Below is a small trained network, with its code and all its weights. Each question gives an input and a target symbol and asks what happens when units are switched off, that is, made to give their printed mean instead of their output.

import numpy as np


def w(rows, s, z=0):
    codes = np.array(rows[::2]) - 128.0
    scale = np.full(codes.shape[1], s)
    scale[-1] = z or s
    return codes * scale


def f(y):
    return np.maximum(y, 0)


def softmax(a):
    e = np.exp(a - a.max(-1, keepdims=True))
    return e / e.sum(-1, keepdims=True)


def log_softmax(a):
    a = a - a.max(-1, keepdims=True)
    return a - np.log(np.exp(a).sum(-1, keepdims=True))


def net(x, mask):
    ids = ['βγδλμπφω'.index(c) for c in x.split()]
    T = len(ids)
    res = E[ids] + P[:T]
    u = 0
    for l in range(2):
        r = res
        for j in range(2):
            rows = slice(2 * j, 2 * j + 2)
            q, k, v = (r @ M[l][rows].T for M in (Q, K, V))
            z = softmax(np.where(np.tri(T) > 0, q @ k.T / 2**0.5, -1e9)) @ v
            o = O[l][rows]
            res = res + np.where(mask[u + j], z, o[:, -1]) @ o[:, :-1]
        u += 2
        y = f(res @ A[l][:, :-1].T + A[l][:, -1])
        res = res + np.where(mask[u : u + 12], y, B[l][:, -1]) @ B[l][:, :-1]
        u += 12
    return log_softmax(res[-1] @ U[:, :-1].T + U[:, -1])


Q, K, V, O, A, B = {}, {}, {}, {}, {}, {}
E = w([
[148,112,112],'β',
[85,145,130],'γ',
[129,131,123],'δ',
[140,102,105],'λ',
[150,247,168],'μ',
[84,129,115],'π',
[128,138,127],'φ',
[167,106,108],'ω',
],0.016)
P = w([
[158,182,89],'0',
[87,101,51],'1',
[114,133,75],'2',
[121,135,77],'3',
[139,85,246],'4',
[129,130,144],'5',
[123,128,141],'6',
[124,123,136],'7',
[113,132,139],'8',
[111,126,136],'9',
[108,131,136],'10',
[94,133,136],'11',
],0.011)
Q[0] = w([
[128,122,120],'0.h1',
[99,97,102],'0.h1',
[134,88,238],'0.h2',
[131,75,248],'0.h2',
],0.013)
K[0] = w([
[127,124,129],'0.h1',
[106,92,129],'0.h1',
[80,30,85],'0.h2',
[58,6,82],'0.h2',
],0.015)
V[0] = w([
[103,119,116],'0.h1',
[66,107,108],'0.h1',
[33,85,102],'0.h2',
[75,244,190],'0.h2',
],0.011)
O[0] = w([
[142,142,134,187],'0.h1',
[189,168,142,253],'0.h1',
[180,215,52,208],'0.h2',
[251,176,205,195],'0.h2',
],0.011,0.002)
A[0] = w([
[125,129,130,116],'0.n1',
[213,124,95,107],'0.n2',
[220,104,147,53],'0.n3',
[100,51,188,111],'0.n4',
[64,38,40,171],'0.n5',
[156,95,255,253],'0.n6',
[136,44,172,128],'0.n7',
[117,113,199,225],'0.n8',
[104,55,184,111],'0.n9',
[108,206,95,245],'0.n10',
[91,199,120,232],'0.n11',
[134,185,52,167],'0.n12',
],0.007,0.0039)
B[0] = w([
[127,127,128,128],'0.n1',
[126,191,130,163],'0.n2',
[122,203,148,147],'0.n3',
[109,201,168,137],'0.n4',
[62,153,132,194],'0.n5',
[148,107,245,195],'0.n6',
[121,173,151,139],'0.n7',
[159,111,196,175],'0.n8',
[114,167,147,136],'0.n9',
[166,104,101,253],'0.n10',
[162,99,111,231],'0.n11',
[141,149,91,209],'0.n12',
],0.011,0.0054)
Q[1] = w([
[232,178,208],'1.h1',
[93,200,3],'1.h1',
[165,141,177],'1.h2',
[128,131,129],'1.h2',
],0.0048)
K[1] = w([
[214,199,37],'1.h1',
[87,255,231],'1.h1',
[253,120,55],'1.h2',
[129,128,126],'1.h2',
],0.0041)
V[1] = w([
[76,90,57],'1.h1',
[204,52,62],'1.h1',
[76,255,140],'1.h2',
[164,31,104],'1.h2',
],0.0035)
O[1] = w([
[47,169,44,59],'1.h1',
[42,2,82,222],'1.h1',
[129,222,156,254],'1.h2',
[130,34,122,30],'1.h2',
],0.0034,0.00089)
A[1] = w([
[136,145,63,133],'1.n1',
[121,138,62,166],'1.n2',
[134,138,79,134],'1.n3',
[91,117,52,1],'1.n4',
[134,173,67,106],'1.n5',
[134,150,77,122],'1.n6',
[98,41,112,214],'1.n7',
[147,124,207,39],'1.n8',
[129,1,130,234],'1.n9',
[105,208,199,62],'1.n10',
[135,176,59,104],'1.n11',
[174,117,88,181],'1.n12',
],0.0078,0.0058)
B[1] = w([
[138,93,106,224],'1.n1',
[121,99,79,250],'1.n2',
[133,105,114,201],'1.n3',
[117,3,201,141],'1.n4',
[161,87,118,207],'1.n5',
[142,96,117,198],'1.n6',
[68,149,160,209],'1.n7',
[108,99,65,220],'1.n8',
[111,127,193,219],'1.n9',
[110,135,48,209],'1.n10',
[151,89,119,216],'1.n11',
[139,173,126,255],'1.n12',
],0.011,0.0042)
U = w([
[96,152,120,91],'β',
[157,254,149,202],'γ',
[137,135,187,164],'δ',
[106,20,114,90],'λ',
[138,133,142,1],'μ',
[180,93,58,131],'π',
[159,60,217,169],'φ',
[70,214,91,124],'ω',
],0.0076,0.0046)

Each question gives the input, a string of symbols that net reads in full, and the target symbol t.
The units are the heads (2 rows each of Q, K, V and O) and the neurons (one row each of A and B). Each row of codes is followed by its name. A weight is (code - 128) times the scale printed after its matrix; where a second scale follows, it is the last column's (O, A, B and U).
mask holds one flag per unit, layer by layer, with each layer's heads first. A switched-off unit (its flag False) gives its mean, the last column of its rows in O or B, instead of its output. The means were averaged over made-up inputs and are rounded, as every weight is.
A unit's drop is (log p(t) with every unit on - log p(t) with that unit switched off) / (log p(t) with every unit on - log p(t) with every unit switched off).
The circuit of an input: a set's keep is (log p(t) with only the set's units on - log p(t) with every unit switched off) / (log p(t) with every unit on - log p(t) with every unit switched off). Starting from the 12 units with the biggest drops (on a tie, the unit counted first), units are removed one at a time, each time the one whose removal leaves the highest keep (on an exact tie, the one counted first), for as long as the keep stays at least 0.8.
units of the circuit, in order: the units of the circuit, biggest drop first
top k neurons: the k neurons with the biggest drops, biggest first
top k neurons in layer l: the k neurons of layer l with the biggest drops, biggest first
drop of u: that unit's drop, to one decimal
input ω ω δ β, target ω: top 3 neurons in layer 0 => [0.n5 0.n4 0.n10]
input ω π π π, target ω: units of the circuit, in order => [0.h2 0.n5 0.n4 1.h1]
input λ ω δ λ, target λ: top 2 neurons => [1.n4 0.n6]
input ω μ δ, target γ: top 2 neurons in layer 0 => [0.n3 0.n2]
input μ β π φ, target γ: units of the circuit, in order => [0.h2 1.n10 0.n3]
input β ω π π γ, target ω: units of the circuit, in order => [0.h2 0.n5 0.n6]
input μ γ π π π δ π γ λ, target γ: top neuron => [0.n3]
input μ β π, target γ: top 3 neurons => [1.n10 0.n3 0.n4]
input ω β ω π μ π λ π π π φ π, target φ: units of the circuit, in order => [0.h2 0.n6]
input ω λ π ω λ, target λ: top 2 neurons => [0.n6 1.n4]
input λ π π β, target λ: top 2 neurons in layer 0 => [0.n6 0.n8]
input λ δ φ, target λ: top 2 neurons in layer 0 => [0.n6 0.n8]
input π γ π λ β, target γ: top 2 neurons in layer 0 => [0.n2 0.n3]
input π β π γ π γ, target π: top 2 neurons in layer 0 => [0.n6 0.n10]
input π λ β δ ω, target λ: top 2 neurons => [0.n6 1.n4]
input π λ ω ω π, target λ: top neuron => [1.n4]
input π γ π π ω, target γ: drop of 0.n2 => 0.1
input ω δ λ λ, target ω: drop of 1.n6 => 0.0
input φ ω π ω, target φ: drop of 0.n10 => -0.1
